Here is a tiny trained network, its code and every weight. The questions are about switching its units off for an input and a target symbol, where a switched-off unit gives its printed mean instead of its output.

import numpy as np


def w(rows, s, z=0):
    codes = np.array(rows[::2]) - 128.0
    scale = np.full(codes.shape[1], s)
    scale[-1] = z or s
    return codes * scale


def norm(h):
    return h / np.sqrt((h * h).mean(-1, keepdims=True) + 1e-5)


def f(y):
    return np.maximum(y, 0)


def softmax(a):
    e = np.exp(a - a.max(-1, keepdims=True))
    return e / e.sum(-1, keepdims=True)


def log_softmax(a):
    a = a - a.max(-1, keepdims=True)
    return a - np.log(np.exp(a).sum(-1, keepdims=True))


def net(x, mask):
    ids = ['αβγδεζηλμξτφψω'.index(c) for c in x.split()]
    T = len(ids)
    res = E[ids] + P[:T]
    u = 0
    for l in range(3):
        q, k, v = (norm(res) @ M[l].T for M in (Q, K, V))
        z = softmax(np.where(np.tri(T) > 0, q @ k.T / 4**0.5, -1e9)) @ v
        res = res + np.where(mask[u], z, O[l][:, -1]) @ O[l][:, :-1]
        u += 1
        y = f(norm(res) @ A[l][:, :-1].T + A[l][:, -1])
        res = res + np.where(mask[u : u + 8], y, B[l][:, -1]) @ B[l][:, :-1]
        u += 8
    return log_softmax(norm(res)[-1] @ U[:, :-1].T + U[:, -1])


Q, K, V, O, A, B = {}, {}, {}, {}, {}, {}
E = w([
[162,7,206,126,167,36],'α',
[145,172,137,163,144,80],'β',
[106,86,131,80,152,143],'γ',
[178,167,120,66,92,66],'δ',
[113,74,133,91,167,144],'ε',
[151,175,88,141,105,162],'ζ',
[105,122,122,58,143,152],'η',
[133,164,113,87,136,159],'λ',
[194,60,79,120,77,98],'μ',
[156,181,113,87,139,168],'ξ',
[120,161,136,163,125,86],'τ',
[102,215,182,46,161,97],'φ',
[255,111,105,217,79,29],'ψ',
[77,174,147,144,170,227],'ω',
],0.02)
P = w([
[95,103,12,115,180,85],'0',
[162,161,148,129,162,127],'1',
[145,156,128,137,176,111],'2',
[121,149,123,133,97,135],'3',
[140,154,146,136,136,127],'4',
[113,151,118,135,106,127],'5',
[114,138,135,132,105,133],'6',
[128,150,127,139,115,126],'7',
[116,143,128,141,106,131],'8',
[112,139,133,134,107,131],'9',
[118,140,127,138,108,124],'10',
[106,133,124,135,109,127],'11',
[113,132,123,132,119,124],'12',
[113,133,120,131,126,121],'13',
],0.011)
Q[0] = w([
[135,144,194,154,146,93],'L0H1',
[164,143,143,165,126,170],'L0H1',
[108,174,91,155,207,42],'L0H1',
[160,68,146,97,1,160],'L0H1',
],0.012)
K[0] = w([
[157,142,105,144,186,92],'L0H1',
[135,95,168,121,137,137],'L0H1',
[128,102,10,106,162,94],'L0H1',
[207,109,184,122,96,172],'L0H1',
],0.012)
V[0] = w([
[162,93,253,72,86,31],'L0H1',
[204,34,150,170,158,178],'L0H1',
[205,142,177,198,168,232],'L0H1',
[13,2,194,124,64,167],'L0H1',
],0.0049)
O[0] = w([
[111,92,203,109,91,131,107],'L0H1',
[121,90,132,178,165,7,78],'L0H1',
[203,89,186,116,255,205,76],'L0H1',
[33,171,65,123,182,128,2],'L0H1',
],0.0076,0.0035)
A[0] = w([
[181,101,104,98,132,108,120],'L0N1',
[75,137,180,110,142,95,201],'L0N2',
[119,114,169,160,102,71,123],'L0N3',
[157,143,44,90,108,216,251],'L0N4',
[162,143,106,150,134,182,156],'L0N5',
[113,59,149,184,166,132,135],'L0N6',
[183,90,170,134,116,135,215],'L0N7',
[181,133,98,246,143,73,175],'L0N8',
],0.011,0.0023)
B[0] = w([
[183,87,117,83,20,175,184],'L0N1',
[187,170,190,130,151,57,179],'L0N2',
[255,28,102,182,164,98,197],'L0N3',
[134,17,164,103,164,16,254],'L0N4',
[40,33,172,106,128,158,177],'L0N5',
[117,164,148,36,114,82,170],'L0N6',
[70,95,109,47,118,62,205],'L0N7',
[89,31,166,122,80,180,222],'L0N8',
],0.0069,0.0074)
Q[1] = w([
[110,246,200,150,106,144],'L1H1',
[147,128,38,14,123,139],'L1H1',
[209,50,58,22,66,64],'L1H1',
[24,127,123,50,199,254],'L1H1',
],0.0082)
K[1] = w([
[91,234,167,88,129,155],'L1H1',
[140,106,250,109,48,89],'L1H1',
[148,121,119,141,81,75],'L1H1',
[131,121,227,138,115,161],'L1H1',
],0.013)
V[1] = w([
[146,66,191,62,47,2],'L1H1',
[194,124,217,51,173,155],'L1H1',
[86,185,189,71,158,137],'L1H1',
[65,117,141,112,46,122],'L1H1',
],0.0072)
O[1] = w([
[16,255,212,184,94,158,251],'L1H1',
[209,101,76,154,71,221,145],'L1H1',
[193,181,206,210,195,112,94],'L1H1',
[135,246,134,149,191,84,146],'L1H1',
],0.0069,0.013)
A[1] = w([
[142,205,113,112,55,70,160],'L1N1',
[37,124,179,133,156,210,201],'L1N2',
[131,123,180,101,122,34,244],'L1N3',
[107,79,62,139,62,98,123],'L1N4',
[88,106,92,215,99,254,254],'L1N5',
[141,125,152,184,165,76,83],'L1N6',
[82,197,122,109,176,199,232],'L1N7',
[106,76,178,183,179,144,131],'L1N8',
],0.0097,0.0025)
B[1] = w([
[121,177,100,163,147,161,193],'L1N1',
[2,114,163,108,216,145,206],'L1N2',
[162,170,73,144,98,135,245],'L1N3',
[133,148,206,154,154,247,165],'L1N4',
[160,154,127,54,205,47,158],'L1N5',
[146,129,76,51,21,130,144],'L1N6',
[153,24,182,216,178,91,167],'L1N7',
[130,92,137,53,110,107,165],'L1N8',
],0.0089,0.011)
Q[2] = w([
[96,251,166,107,122,110],'L2H1',
[229,87,150,59,167,161],'L2H1',
[46,127,133,201,165,151],'L2H1',
[106,113,146,3,105,98],'L2H1',
],0.0082)
K[2] = w([
[103,238,101,186,49,121],'L2H1',
[254,136,187,27,201,151],'L2H1',
[66,85,119,150,95,224],'L2H1',
[164,76,219,49,7,124],'L2H1',
],0.0064)
V[2] = w([
[36,179,171,171,132,75],'L2H1',
[124,102,188,224,57,253],'L2H1',
[92,70,190,96,118,121],'L2H1',
[83,126,69,72,128,128],'L2H1',
],0.0054)
O[2] = w([
[187,50,19,99,112,137,252],'L2H1',
[251,201,232,35,213,167,181],'L2H1',
[32,208,73,70,172,160,223],'L2H1',
[103,76,124,238,124,255,118],'L2H1',
],0.0049,0.0033)
A[2] = w([
[161,34,121,111,182,159,80],'L2N1',
[119,155,148,175,62,148,252],'L2N2',
[109,115,93,86,109,97,183],'L2N3',
[164,75,159,132,141,7,23],'L2N4',
[112,60,138,118,237,146,126],'L2N5',
[153,61,85,241,106,105,108],'L2N6',
[199,102,196,106,70,128,86],'L2N7',
[75,134,154,83,135,118,131],'L2N8',
],0.012,0.0025)
B[2] = w([
[185,74,114,1,208,120,171],'L2N1',
[174,31,80,67,181,159,229],'L2N2',
[169,156,115,83,117,187,182],'L2N3',
[39,136,87,19,93,93,193],'L2N4',
[134,136,21,29,134,197,254],'L2N5',
[211,156,233,227,214,88,156],'L2N6',
[66,153,85,212,174,88,228],'L2N7',
[166,99,161,195,47,79,253],'L2N8',
],0.0083,0.0074)
U = w([
[121,101,102,84,70,11,106],'α',
[154,111,186,88,96,192,85],'β',
[100,121,61,144,149,121,155],'γ',
[142,191,83,91,55,167,145],'δ',
[149,98,115,102,107,145,128],'ε',
[115,126,152,114,110,135,90],'ζ',
[83,138,68,156,164,99,132],'η',
[69,138,144,150,156,123,118],'λ',
[128,49,91,126,41,200,38],'μ',
[140,129,207,82,106,112,50],'ξ',
[63,140,56,163,113,140,104],'τ',
[155,196,175,106,178,77,190],'φ',
[133,58,184,183,106,106,254],'ψ',
[153,91,96,45,218,104,123],'ω',
],0.012,0.0043)

Each question gives the input, a string of symbols that net reads in full, and the target symbol t.
The units are the heads (4 rows each of Q, K, V and O) and the neurons (one row each of A and B). Each row of codes is followed by its name. A weight is (code - 128) times the scale printed after its matrix; where a second scale follows, it is the last column's (O, A, B and U).
mask holds one flag per unit, layer by layer, with each layer's heads first. A switched-off unit (its flag False) gives its mean, the last column of its rows in O or B, instead of its output. The means were averaged over made-up inputs and are rounded, as every weight is.
A unit's drop is (log p(t) with every unit on - log p(t) with that unit switched off) / (log p(t) with every unit on - log p(t) with every unit switched off).
The circuit of an input: a set's keep is (log p(t) with only the set's units on - log p(t) with every unit switched off) / (log p(t) with every unit on - log p(t) with every unit switched off). Starting from the 12 units with the biggest drops (on a tie, the unit counted first), units are removed one at a time, each time the one whose removal leaves the highest keep (on an exact tie, the one counted first), for as long as the keep stays at least 0.8.
units of the circuit, in order: the units of the circuit, biggest drop first
most important unit: the unit with the biggest drop
k most important neurons: the k neurons with the biggest drops, biggest first
k most important neurons of layer l: the k neurons of layer l with the biggest drops, biggest first
input η λ λ ξ ω φ δ ω ω ζ, target ω: units of the circuit, in order -> L0H1, L1N5
input ψ ξ ε ξ ε β ψ α ψ τ, target ψ: units of the circuit, in order -> L2N5, L0N3
input ψ ζ ψ ζ α ξ ω γ ω β ψ β, target ψ: units of the circuit, in order -> L0N8, L2N5
input γ η ε ξ τ τ ω ω ξ, target ω: 3 most important neurons -> L0N5, L0N7, L2N5
input φ λ α α δ ψ τ, target φ: units of the circuit, in order -> L1H1, L0N4, L1N5, L0N7
input δ η β, target δ: units of the circuit, in order -> L0H1, L0N4
input α α τ, target α: most important unit -> L0N3
input τ β ξ, target α: units of the circuit, in order -> L0N4, L0H1, L2N8
input ξ γ γ, target β: 2 most important neurons -> L0N1, L0N4
input ε λ ξ ω δ λ μ μ η τ β ψ, target ψ: units of the circuit, in order -> L2N6, L0N8
input ε ω δ ω ω ξ, target ω: 2 most important neurons -> L2N5, L2N1
input μ μ τ α γ ψ ω ξ τ, target μ: 3 most important neurons -> L0N3, L0N8, L2N2
input η τ φ β γ ω α λ ψ γ μ ω η τ, target η: 2 most important neurons -> L0N4, L2N8
input β ε ψ φ ξ ε α α δ τ β, target β: 2 most important neurons of layer 1 -> L1N4, L1N7
input δ ξ λ, target ψ: 2 most important neurons of layer 0 -> L0N4, L0N3
input λ ε α ω ω β, target λ: 2 most important neurons -> L0N4, L0N8
input α α η, target λ: most important unit -> L1H1
input δ γ τ γ τ, target δ: 2 most important neurons of layer 1 -> L1N1, L1N7
input μ α α φ τ, target μ: 2 most important neurons -> L0N8, L0N3
input ω α ω γ η δ ζ μ ω ψ ψ φ μ, target μ: most important unit -> L1N4
input η η η ω μ ω ψ γ ε ξ η ξ α β, target η: 2 most important neurons -> L0N4, L0N8
input τ φ ε, target α: 3 most important neurons -> L0N4, L0N8, L2N5
input ξ δ ξ, target β: 3 most important neurons -> L0N5, L0N3, L0N2
input η γ ξ φ η β, target η: 3 most important neurons of layer 0 -> L0N4, L0N8, L0N2
input ω ψ β μ ε γ δ τ α γ α δ μ β, target ω: 3 most important neurons -> L0N4, L0N8, L0N7
input τ α β, target τ: 2 most important neurons of layer 0 -> L0N8, L0N4
input δ μ ψ ψ φ ω δ μ γ δ φ β β, target δ: 2 most important neurons of layer 1 -> L1N7, L1N1
input ψ τ ξ α λ ω η ω ω ξ δ β, target ψ: 2 most important neurons -> L0N8, L2N5
input ω η α α τ φ δ α λ ε ε η δ τ, target ω: 2 most important neurons -> L0N8, L0N7
input φ ψ ζ ω γ η τ τ, target φ: 2 most important neurons -> L0N4, L1N5
